Below are the code and all the weights of a small trained network. Each question names an input and a target symbol and asks about switching units off, where a switched-off unit gives its printed mean instead of its output.

import numpy as np


def w(rows, s, z=0):
    codes = np.array(rows[::2]) - 128.0
    scale = np.full(codes.shape[1], s)
    scale[-1] = z or s
    return codes * scale


def norm(h):
    return h / np.sqrt((h * h).mean(-1, keepdims=True) + 1e-5)


def softmax(a):
    e = np.exp(a - a.max(-1, keepdims=True))
    return e / e.sum(-1, keepdims=True)


def log_softmax(a):
    a = a - a.max(-1, keepdims=True)
    return a - np.log(np.exp(a).sum(-1, keepdims=True))


def net(x, mask):
    ids = ['βδζηπφ'.index(c) for c in x.split()]
    T = len(ids)
    res = E[ids] + P[:T]
    u = 0
    for l in range(2):
        r = norm(res)
        for j in range(3):
            rows = slice(2 * j, 2 * j + 2)
            q, k, v = (r @ M[l][rows].T for M in (Q, K, V))
            z = softmax(np.where(np.tri(T) > 0, q @ k.T / 2**0.5, -1e9)) @ v
            o = O[l][rows]
            res = res + np.where(mask[u + j], z, o[:, -1]) @ o[:, :-1]
        u += 3
    return log_softmax(norm(res)[-1] @ U[:, :-1].T + U[:, -1])


Q, K, V, O = {}, {}, {}, {}
E = w([
[135,213,120,120,101],'β',
[164,135,141,152,158],'δ',
[105,125,158,78,221],'ζ',
[43,154,163,166,81],'η',
[182,158,246,199,144],'π',
[147,115,70,184,164],'φ',
],0.011)
P = w([
[57,219,175,142,253],'0',
[65,128,169,130,203],'1',
[135,135,116,120,153],'2',
[174,114,97,101,101],'3',
[200,86,79,111,57],'4',
[231,109,42,106,23],'5',
],0.0046)
Q[0] = w([
[92,64,168,151,154],'L0H0',
[183,123,176,144,124],'L0H0',
[166,114,151,188,142],'L0H1',
[90,88,122,50,244],'L0H1',
[64,90,179,150,114],'L0H2',
[117,131,59,92,176],'L0H2',
],0.011)
K[0] = w([
[96,219,126,135,139],'L0H0',
[79,87,105,107,88],'L0H0',
[79,166,73,129,67],'L0H1',
[35,154,183,13,253],'L0H1',
[123,172,127,151,254],'L0H2',
[216,109,97,220,61],'L0H2',
],0.0078)
V[0] = w([
[123,131,111,1,148],'L0H0',
[189,131,166,95,225],'L0H0',
[147,166,231,154,95],'L0H1',
[126,141,107,41,41],'L0H1',
[138,187,155,75,141],'L0H2',
[130,133,9,97,144],'L0H2',
],0.008)
O[0] = w([
[128,123,91,192,218,43],'L0H0',
[137,24,89,183,101,245],'L0H0',
[157,73,47,38,135,228],'L0H1',
[107,142,134,95,255,3],'L0H1',
[103,79,84,126,180,240],'L0H2',
[137,157,140,222,165,56],'L0H2',
],0.0077,0.0033)
Q[1] = w([
[83,135,166,86,173],'L1H0',
[128,116,122,32,20],'L1H0',
[219,184,87,126,210],'L1H1',
[141,81,148,70,160],'L1H1',
[223,126,129,216,72],'L1H2',
[214,254,104,94,151],'L1H2',
],0.0078)
K[1] = w([
[139,200,79,153,233],'L1H0',
[135,171,235,143,103],'L1H0',
[253,125,164,59,72],'L1H1',
[175,147,197,143,193],'L1H1',
[130,163,64,193,182],'L1H2',
[179,192,187,98,253],'L1H2',
],0.0073)
V[1] = w([
[103,74,59,125,98],'L1H0',
[247,165,122,118,162],'L1H0',
[154,134,130,91,45],'L1H1',
[159,119,210,165,167],'L1H1',
[254,176,141,98,180],'L1H2',
[83,74,208,68,148],'L1H2',
],0.0064)
O[1] = w([
[111,228,186,141,146,253],'L1H0',
[38,36,171,107,135,41],'L1H0',
[169,107,141,169,255,201],'L1H1',
[123,89,68,52,102,16],'L1H1',
[65,38,139,141,60,34],'L1H2',
[138,133,11,172,120,106],'L1H2',
],0.0051,0.0032)
U = w([
[148,83,78,239,133,7],'β',
[74,76,136,166,241,252],'δ',
[161,87,199,170,65,171],'ζ',
[180,216,109,58,150,91],'η',
[43,159,203,120,79,195],'π',
[176,3,102,64,61,89],'φ',
],0.0074,0.0026)

Each question gives the input, a string of symbols that net reads in full, and the target symbol t.
The units are the heads (2 rows each of Q, K, V and O). Each row of codes is followed by its name. A weight is (code - 128) times the scale printed after its matrix; where a second scale follows, it is the last column's (O and U).
mask holds one flag per head, layer by layer. A switched-off head (its flag False) gives its mean, the last column of its rows in O, instead of its output. The means were averaged over made-up inputs and are rounded, as every weight is.
A unit's drop is (log p(t) with every unit on - log p(t) with that unit switched off) / (log p(t) with every unit on - log p(t) with every unit switched off).
The circuit of an input: a set's keep is (log p(t) with only the set's units on - log p(t) with every unit switched off) / (log p(t) with every unit on - log p(t) with every unit switched off). Starting from all 6 units, units are removed one at a time, each time the one whose removal leaves the highest keep (on an exact tie, the one counted first), for as long as the keep stays at least 0.8.
units of the circuit, in order: the units of the circuit, biggest drop first
most important unit: the unit with the biggest drop
heads that matter: for each layer, one digit per head in row order, 1 if its drop is at least 0.15 and else 0, layers parted by /
drop when u is switched off: that unit's drop, to one decimal
input β π δ π η, target φ: units of the circuit, in order => (L0H1)
input β φ β, target ζ: units of the circuit, in order => (L0H1; L1H2)
input δ η β β φ, target δ: units of the circuit, in order => (L0H1; L1H1)
input π δ φ, target ζ: heads that matter => 011 / 000
input φ β δ φ, target ζ: heads that matter => 001 / 001
input β ζ η η ζ, target η: heads that matter => 000 / 001
input δ ζ β η φ β, target π: units of the circuit, in order => (L0H1; L1H2; L0H2)
input φ β β ζ ζ, target δ: heads that matter => 100 / 000
input ζ δ ζ β δ, target δ: heads that matter => 010 / 000
input π η δ β π β, target φ: heads that matter => 110 / 101
input φ π φ ζ, target ζ: heads that matter => 111 / 000
input η η π, target η: heads that matter => 001 / 000
input β π ζ ζ β δ, target δ: drop when L0H1 is switched off => 0.5
input η β δ ζ β, target β: most important unit => L0H0
input η β ζ η ζ, target η: drop when L0H1 is switched off => 0.3
input φ η η η, target η: drop when L0H2 is switched off => -0.1
